Below are the code and all the weights of a small trained network. Each question names an input and a class and asks about switching units off, where a switched-off unit gives its printed mean instead of its output.

import numpy as np


def w(rows, s, z=0):
    codes = np.array(rows[::2]) - 128.0
    scale = np.full(codes.shape[1], s)
    scale[-1] = z or s
    return codes * scale


def norm(h):
    return h / np.sqrt((h * h).mean(-1, keepdims=True) + 1e-5)


def f(y):
    return y / 2 * (1 + np.tanh(0.7978845608 * (y + 0.044715 * y**3)))


def log_softmax(a):
    a = a - a.max(-1, keepdims=True)
    return a - np.log(np.exp(a).sum(-1, keepdims=True))


def net(x, mask):
    res = np.array(x, float).reshape(1, 8) / 4 @ E
    u = 0
    for l in range(2):
        y = f(norm(res) @ A[l][:, :-1].T + A[l][:, -1])
        res = res + np.where(mask[u : u + 6], y, B[l][:, -1]) @ B[l][:, :-1]
        u += 6
    return log_softmax(norm(res)[-1] @ U[:, :-1].T + U[:, -1])


A, B = {}, {}
E = w([
[198,174,180,86,79,216],'x0',
[180,59,184,138,164,199],'x1',
[157,203,65,46,199,152],'x2',
[172,98,158,2,77,35],'x3',
[81,131,112,100,130,190],'x4',
[77,86,116,161,10,184],'x5',
[143,47,122,163,115,187],'x6',
[40,66,179,151,156,152],'x7',
],0.0092)
A[0] = w([
[188,177,90,140,103,125,40],'0.n0',
[113,210,167,254,92,152,2],'0.n1',
[172,156,66,7,48,183,74],'0.n2',
[55,160,95,232,30,132,52],'0.n3',
[195,151,95,194,86,148,123],'0.n4',
[205,157,241,86,190,211,127],'0.n5',
],0.0094,0.0041)
B[0] = w([
[87,137,148,85,158,215,144],'0.n0',
[61,56,129,39,248,169,176],'0.n1',
[208,203,122,130,162,79,227],'0.n2',
[68,75,119,96,118,201,216],'0.n3',
[136,86,25,124,2,171,174],'0.n4',
[79,35,146,84,172,249,254],'0.n5',
],0.0088,0.005)
A[1] = w([
[92,159,35,146,255,116,66],'1.n0',
[204,129,92,122,45,129,132],'1.n1',
[86,164,111,67,70,32,250],'1.n2',
[68,139,133,36,153,61,215],'1.n3',
[133,100,157,43,112,23,142],'1.n4',
[168,179,151,120,111,95,103],'1.n5',
],0.009,0.0023)
B[1] = w([
[197,160,41,137,27,62,247],'1.n0',
[156,203,93,132,117,117,189],'1.n1',
[83,135,70,84,187,113,254],'1.n2',
[113,82,72,114,85,99,227],'1.n3',
[99,113,74,178,55,8,226],'1.n4',
[63,75,97,133,159,137,163],'1.n5',
],0.013,0.0042)
U = w([
[139,117,206,254,100,133,1],'0',
[49,29,170,153,123,244,141],'1',
[219,175,143,122,151,238,62],'2',
[140,154,85,137,106,75,206],'3',
],0.014,0.0062)

Each question gives the input, the list of numbers given to net, and the class t.
The units are the neurons (one row each of A and B). Each row of codes is followed by its name. A weight is (code - 128) times the scale printed after its matrix; where a second scale follows, it is the last column's (A, B and U).
mask holds one flag per neuron, layer by layer. A switched-off neuron (its flag False) gives its mean, the last column of its row in B, instead of its output. The means were averaged over made-up inputs and are rounded, as every weight is.
A unit's drop is (log p(t) with every unit on - log p(t) with that unit switched off) / (log p(t) with every unit on - log p(t) with every unit switched off).
The circuit of an input: a set's keep is (log p(t) with only the set's units on - log p(t) with every unit switched off) / (log p(t) with every unit on - log p(t) with every unit switched off). Starting from all 12 units, units are removed one at a time, each time the one whose removal leaves the highest keep (on an exact tie, the one counted first), for as long as the keep stays at least 0.8.
circuit, biggest first: the units of the circuit, biggest drop first
unit that matters most: the unit with the biggest drop
k most important neurons: the k neurons with the biggest drops, biggest first
top k neurons in layer l: the k neurons of layer l with the biggest drops, biggest first
drop of u: that unit's drop, to one decimal
input [7,-7,6,3,-7,2,8,0], class 2: unit that matters most -> 0.n0
input [4,8,-3,2,-1,6,0,-5], class 2: circuit, biggest first -> 1.n1, 1.n4
input [-5,8,3,-5,8,-6,-4,8], class 2: top 3 neurons in layer 0 -> 0.n3, 0.n1, 0.n4
input [-3,-1,0,-1,-6,0,3,6], class 0: circuit, biggest first -> 0.n5, 1.n2, 1.n3
input [1,6,-2,5,-1,8,-1,0], class 3: 2 most important neurons -> 0.n5, 1.n1
input [1,1,7,0,5,8,3,4], class 2: 2 most important neurons -> 0.n2, 0.n5
input [8,2,-6,0,-1,-8,-8,-3], class 1: circuit, biggest first -> 0.n5, 1.n0
input [1,3,-1,4,-3,-8,4,2], class 1: top 2 neurons in layer 0 -> 0.n5, 0.n2
input [-4,0,1,-7,-7,-3,5,8], class 0: 3 most important neurons -> 0.n5, 1.n0, 1.n2
input [8,2,-5,0,7,-6,-5,-4], class 1: 3 most important neurons -> 0.n5, 1.n0, 1.n1
input [3,6,7,-4,-8,-1,-1,2], class 1: 2 most important neurons -> 0.n5, 0.n2
input [-2,-5,-6,-8,1,-4,3,-3], class 1: 2 most important neurons -> 0.n3, 0.n2
input [5,8,3,-2,2,-3,0,0], class 1: drop of 0.n5 -> 1.0
input [-7,-6,-4,0,8,1,7,-4], class 1: drop of 1.n4 -> 0.1
input [-7,2,3,3,2,2,-1,7], class 3: drop of 0.n5 -> 0.3
input [5,-1,-7,-5,-4,2,-8,-2], class 1: top neuron in layer 0 -> 0.n1
